Below are the code and all the weights of a small trained network. Each question names an input and a class and asks about switching units off, where a switched-off unit gives its printed mean instead of its output.

import numpy as np


def w(rows, s, z=0):
    codes = np.array(rows[::2]) - 128.0
    scale = np.full(codes.shape[1], s)
    scale[-1] = z or s
    return codes * scale


def f(y):
    return np.maximum(y, 0)


def log_softmax(a):
    a = a - a.max(-1, keepdims=True)
    return a - np.log(np.exp(a).sum(-1, keepdims=True))


def net(x, mask):
    res = np.array(x, float).reshape(1, 5) / 4 @ E
    y = f(res @ A[0][:, :-1].T + A[0][:, -1])
    res = res + np.where(mask, y, B[0][:, -1]) @ B[0][:, :-1]
    return log_softmax(res[-1] @ U[:, :-1].T + U[:, -1])


A, B = {}, {}
E = w([
[126,141,124,125,125,124,130],'x0',
[168,121,81,78,187,180,207],'x1',
[172,85,50,136,84,47,146],'x2',
[246,165,166,230,117,152,146],'x3',
[67,111,170,170,121,97,221],'x4',
],0.011)
A[0] = w([
[104,145,193,104,207,194,75,68],'neuron 0',
[169,81,60,131,110,76,121,66],'neuron 1',
[74,76,147,196,147,104,228,55],'neuron 2',
[171,82,78,186,95,121,153,114],'neuron 3',
[137,84,88,108,158,37,123,86],'neuron 4',
[62,114,176,122,96,99,203,116],'neuron 5',
[55,68,95,77,205,102,97,97],'neuron 6',
[80,131,127,141,118,148,130,76],'neuron 7',
[161,87,109,118,128,176,60,68],'neuron 8',
[98,113,84,158,179,149,175,132],'neuron 9',
[149,150,79,118,93,67,149,58],'neuron 10',
[229,147,158,245,159,106,159,87],'neuron 11',
[85,106,130,55,156,78,137,77],'neuron 12',
[118,170,170,158,102,48,119,127],'neuron 13',
[123,158,160,152,167,146,116,165],'neuron 14',
[132,135,87,116,141,128,28,112],'neuron 15',
[161,103,58,70,190,167,212,90],'neuron 16',
[44,94,65,99,67,124,100,100],'neuron 17',
[64,105,149,165,87,100,39,89],'neuron 18',
[110,116,161,154,79,74,52,75],'neuron 19',
[118,159,152,120,149,153,119,205],'neuron 20',
[165,144,69,87,179,148,66,101],'neuron 21',
[82,175,124,145,168,188,122,75],'neuron 22',
[157,44,106,137,117,93,126,249],'neuron 23',
[74,155,184,149,156,194,134,56],'neuron 24',
],0.012,0.014)
B[0] = w([
[68,49,117,203,78,119,127,182],'neuron 0',
[70,47,127,217,84,143,158,168],'neuron 1',
[198,164,119,126,47,2,146,187],'neuron 2',
[69,121,126,144,110,152,115,182],'neuron 3',
[73,110,134,164,87,137,136,169],'neuron 4',
[170,148,103,62,78,73,128,203],'neuron 5',
[184,212,101,199,119,200,89,201],'neuron 6',
[136,150,112,141,102,147,144,138],'neuron 7',
[176,181,128,152,107,66,164,153],'neuron 8',
[136,153,153,91,169,117,176,167],'neuron 9',
[91,52,77,200,73,137,143,150],'neuron 10',
[152,212,101,148,138,192,53,226],'neuron 11',
[167,187,111,200,128,170,79,175],'neuron 12',
[143,113,161,93,193,152,180,184],'neuron 13',
[66,113,91,109,110,125,139,184],'neuron 14',
[148,157,149,85,79,46,191,183],'neuron 15',
[167,58,243,159,216,150,189,192],'neuron 16',
[159,193,98,166,146,211,74,199],'neuron 17',
[184,84,191,121,201,147,208,190],'neuron 18',
[154,96,175,160,221,126,231,177],'neuron 19',
[61,121,77,82,108,156,142,204],'neuron 20',
[165,166,148,93,67,16,190,179],'neuron 21',
[102,90,158,185,106,150,137,154],'neuron 22',
[23,133,121,70,126,156,120,250],'neuron 23',
[107,84,102,182,92,96,124,166],'neuron 24',
],0.0091,0.015)
U = w([
[148,195,94,186,146,181,102,93],'0',
[46,89,99,185,100,137,153,80],'1',
[155,105,136,139,226,141,199,83],'2',
[165,166,103,110,83,61,157,123],'3',
[70,151,102,103,146,145,147,254],'4',
[52,99,90,10,201,135,47,138],'5',
[169,43,82,107,201,90,22,89],'6',
],0.012,0.017)

Each question gives the input, the list of numbers given to net, and the class t.
The units are the neurons (one row each of A and B). Each row of codes is followed by its name. A weight is (code - 128) times the scale printed after its matrix; where a second scale follows, it is the last column's (A, B and U).
mask holds one flag per neuron, in row order. A switched-off neuron (its flag False) gives its mean, the last column of its row in B, instead of its output. The means were averaged over made-up inputs and are rounded, as every weight is.
A unit's drop is (log p(t) with every unit on - log p(t) with that unit switched off) / (log p(t) with every unit on - log p(t) with every unit switched off).
The circuit of an input: a set's keep is (log p(t) with only the set's units on - log p(t) with every unit switched off) / (log p(t) with every unit on - log p(t) with every unit switched off). Starting from the 12 units with the biggest drops (on a tie, the unit counted first), units are removed one at a time, each time the one whose removal leaves the highest keep (on an exact tie, the one counted first), for as long as the keep stays at least 0.8.
circuit, biggest first: the units of the circuit, biggest drop first
unit that matters most: the unit with the biggest drop
k most important neurons: the k neurons with the biggest drops, biggest first
drop of u: that unit's drop, to one decimal
input [3,-8,2,8,7], class 0: 2 most important neurons => neuron 11; neuron 16
input [-6,-5,-4,-8,-4], class 0: unit that matters most => neuron 6
input [5,-6,-2,-3,-3], class 2: circuit, biggest first => neuron 18; neuron 19
input [8,0,-4,4,-3], class 4: 2 most important neurons => neuron 6; neuron 17
input [-3,-5,1,3,-5], class 2: circuit, biggest first => neuron 19; neuron 18
input [-3,-1,-1,6,-8], class 3: 2 most important neurons => neuron 21; neuron 15
input [5,5,3,6,7], class 3: 2 most important neurons => neuron 2; neuron 17
input [-2,-3,0,-5,2], class 0: circuit, biggest first => neuron 6; neuron 17
input [-7,1,8,-6,-8], class 1: 3 most important neurons => neuron 1; neuron 4; neuron 23
input [4,6,-5,4,-6], class 2: 4 most important neurons => neuron 16; neuron 23; neuron 2; neuron 5
input [1,-4,5,-7,-8], class 3: 2 most important neurons => neuron 15; neuron 21
input [-2,6,5,-2,3], class 2: 2 most important neurons => neuron 16; neuron 9
input [-1,0,-6,-6,3], class 0: 4 most important neurons => neuron 6; neuron 12; neuron 23; neuron 17
input [-3,4,-6,1,-8], class 3: unit that matters most => neuron 21
input [-3,-8,-8,6,-6], class 1: 2 most important neurons => neuron 0; neuron 14
input [3,8,8,1,-5], class 1: 2 most important neurons => neuron 1; neuron 10
input [-5,-8,2,-8,8], class 0: 2 most important neurons => neuron 17; neuron 6
input [-3,-3,8,3,2], class 1: drop of neuron 11 => 0.0
input [1,-5,-2,3,5], class 2: drop of neuron 3 => 0.1
input [2,4,2,-6,-4], class 0: circuit, biggest first => neuron 6
input [0,-3,-5,4,-7], class 3: drop of neuron 23 => 0.2
